Here is a tiny trained network, its code and every weight. The questions are about switching its units off for an input and a class, where a switched-off unit gives its printed mean instead of its output.

import numpy as np


def w(rows, s, z=0):
    codes = np.array(rows[::2]) - 128.0
    scale = np.full(codes.shape[1], s)
    scale[-1] = z or s
    return codes * scale


def norm(h):
    return h / np.sqrt((h * h).mean(-1, keepdims=True) + 1e-5)


def f(y):
    return np.maximum(y, 0)


def log_softmax(a):
    a = a - a.max(-1, keepdims=True)
    return a - np.log(np.exp(a).sum(-1, keepdims=True))


def net(x, mask):
    res = np.array(x, float).reshape(1, 5) / 4 @ E
    u = 0
    for l in range(3):
        y = f(norm(res) @ A[l][:, :-1].T + A[l][:, -1])
        res = res + np.where(mask[u : u + 10], y, B[l][:, -1]) @ B[l][:, :-1]
        u += 10
    return log_softmax(norm(res)[-1] @ U[:, :-1].T + U[:, -1])


A, B = {}, {}
E = w([
[148,120,38,162,252],'x0',
[157,207,152,37,254],'x1',
[49,146,49,172,135],'x2',
[108,51,120,158,146],'x3',
[81,249,53,69,105],'x4',
],0.0067)
A[0] = w([
[146,62,182,32,72,94],'0.n0',
[80,59,81,39,129,198],'0.n1',
[64,145,130,112,114,2],'0.n2',
[68,123,47,113,143,5],'0.n3',
[201,202,211,202,118,246],'0.n4',
[18,137,79,154,205,127],'0.n5',
[55,115,77,103,146,102],'0.n6',
[122,173,149,150,184,14],'0.n7',
[55,113,1,105,172,188],'0.n8',
[129,53,173,154,122,167],'0.n9',
],0.0096,0.0038)
B[0] = w([
[66,223,83,150,175,200],'0.n0',
[97,179,87,248,150,178],'0.n1',
[66,157,73,204,145,141],'0.n2',
[130,170,54,178,173,164],'0.n3',
[70,100,95,26,104,224],'0.n4',
[92,242,121,158,198,218],'0.n5',
[76,182,72,215,138,173],'0.n6',
[112,193,120,71,79,151],'0.n7',
[71,254,166,168,192,253],'0.n8',
[67,84,39,181,123,211],'0.n9',
],0.0084,0.0064)
A[1] = w([
[154,131,152,160,123,5],'1.n0',
[136,144,111,28,149,115],'1.n1',
[170,168,69,44,158,126],'1.n2',
[94,116,133,186,156,28],'1.n3',
[42,106,210,114,151,157],'1.n4',
[78,99,217,111,124,79],'1.n5',
[107,130,139,106,205,2],'1.n6',
[2,102,139,140,173,191],'1.n7',
[52,73,115,69,133,52],'1.n8',
[126,75,191,93,75,151],'1.n9',
],0.0092,0.0043)
B[1] = w([
[105,145,110,50,92,128],'1.n0',
[85,111,166,114,43,169],'1.n1',
[118,149,181,86,79,179],'1.n2',
[86,175,99,106,80,149],'1.n3',
[178,190,131,196,124,166],'1.n4',
[101,254,128,163,117,135],'1.n5',
[144,118,114,124,219,144],'1.n6',
[204,151,83,172,129,254],'1.n7',
[96,126,119,173,216,157],'1.n8',
[92,168,67,140,136,140],'1.n9',
],0.0092)
A[2] = w([
[141,178,151,38,128,112],'2.n0',
[165,100,185,89,125,81],'2.n1',
[120,147,158,191,140,130],'2.n2',
[124,156,112,66,135,182],'2.n3',
[151,121,58,165,230,50],'2.n4',
[137,78,124,166,109,188],'2.n5',
[157,135,204,101,99,158],'2.n6',
[104,119,153,180,105,173],'2.n7',
[146,56,85,173,5,254],'2.n8',
[90,116,161,116,170,35],'2.n9',
],0.014,0.0043)
B[2] = w([
[85,152,162,126,15,201],'2.n0',
[35,179,120,82,222,139],'2.n1',
[114,174,86,42,145,206],'2.n2',
[113,122,222,120,40,195],'2.n3',
[194,122,94,40,189,254],'2.n4',
[154,61,90,61,79,165],'2.n5',
[74,158,157,57,75,155],'2.n6',
[120,171,57,43,124,180],'2.n7',
[152,118,1,74,46,219],'2.n8',
[168,189,100,142,107,133],'2.n9',
],0.0087)
U = w([
[182,76,104,113,134,161],'0',
[111,135,120,80,22,246],'1',
[94,203,190,112,81,129],'2',
[157,112,151,169,151,2],'3',
[99,248,56,137,176,254],'4',
[146,92,154,147,106,2],'5',
],0.011,0.0048)

Each question gives the input, the list of numbers given to net, and the class t.
The units are the neurons (one row each of A and B). Each row of codes is followed by its name. A weight is (code - 128) times the scale printed after its matrix; where a second scale follows, it is the last column's (A, B and U).
mask holds one flag per neuron, layer by layer. A switched-off neuron (its flag False) gives its mean, the last column of its row in B, instead of its output. The means were averaged over made-up inputs and are rounded, as every weight is.
A unit's drop is (log p(t) with every unit on - log p(t) with that unit switched off) / (log p(t) with every unit on - log p(t) with every unit switched off).
The circuit of an input: a set's keep is (log p(t) with only the set's units on - log p(t) with every unit switched off) / (log p(t) with every unit on - log p(t) with every unit switched off). Starting from the 12 units with the biggest drops (on a tie, the unit counted first), units are removed one at a time, each time the one whose removal leaves the highest keep (on an exact tie, the one counted first), for as long as the keep stays at least 0.8.
circuit, biggest first: the units of the circuit, biggest drop first
top k neurons: the k neurons with the biggest drops, biggest first
k most important neurons of layer l: the k neurons of layer l with the biggest drops, biggest first
drop when u is switched off: that unit's drop, to one decimal
input [7,-8,-7,-6,0], class 1: circuit, biggest first : [0.n8, 0.n5]
input [0,4,-6,4,-8], class 0: top neuron : [0.n8]
input [-8,-5,-7,7,-7], class 4: circuit, biggest first : [0.n0, 1.n4]
input [0,-6,2,-6,0], class 1: circuit, biggest first : [0.n8, 0.n5, 0.n0]
input [2,-2,-1,8,-3], class 1: circuit, biggest first : [0.n8, 2.n5]
input [-8,4,-3,-1,-6], class 4: top 3 neurons : [0.n9, 1.n8, 1.n4]
input [8,-2,-7,-6,8], class 1: 2 most important neurons of layer 2 : [2.n0, 2.n3]
input [-2,7,2,1,-5], class 2: 2 most important neurons of layer 1 : [1.n2, 1.n1]
input [8,8,-3,-4,6], class 2: 2 most important neurons of layer 2 : [2.n3, 2.n0]
input [1,-1,-5,-2,-6], class 0: top 3 neurons : [0.n9, 0.n8, 0.n5]
input [-3,-2,3,-8,-7], class 0: 2 most important neurons of layer 0 : [0.n9, 0.n8]
input [0,-6,-3,-4,-6], class 0: top 2 neurons : [0.n9, 0.n8]
input [3,-7,-2,-1,1], class 1: 2 most important neurons of layer 2 : [2.n8, 2.n5]
input [-8,-3,-1,3,-6], class 4: circuit, biggest first : [0.n0]
input [-8,8,-1,6,6], class 1: top 3 neurons : [0.n8, 0.n5, 2.n0]
input [4,8,-6,-2,8], class 1: drop when 2.n8 is switched off : -0.1
input [1,-7,-6,-6,4], class 1: drop when 0.n8 is switched off : 0.1
input [1,2,-1,-5,1], class 2: drop when 2.n5 is switched off : 0.0
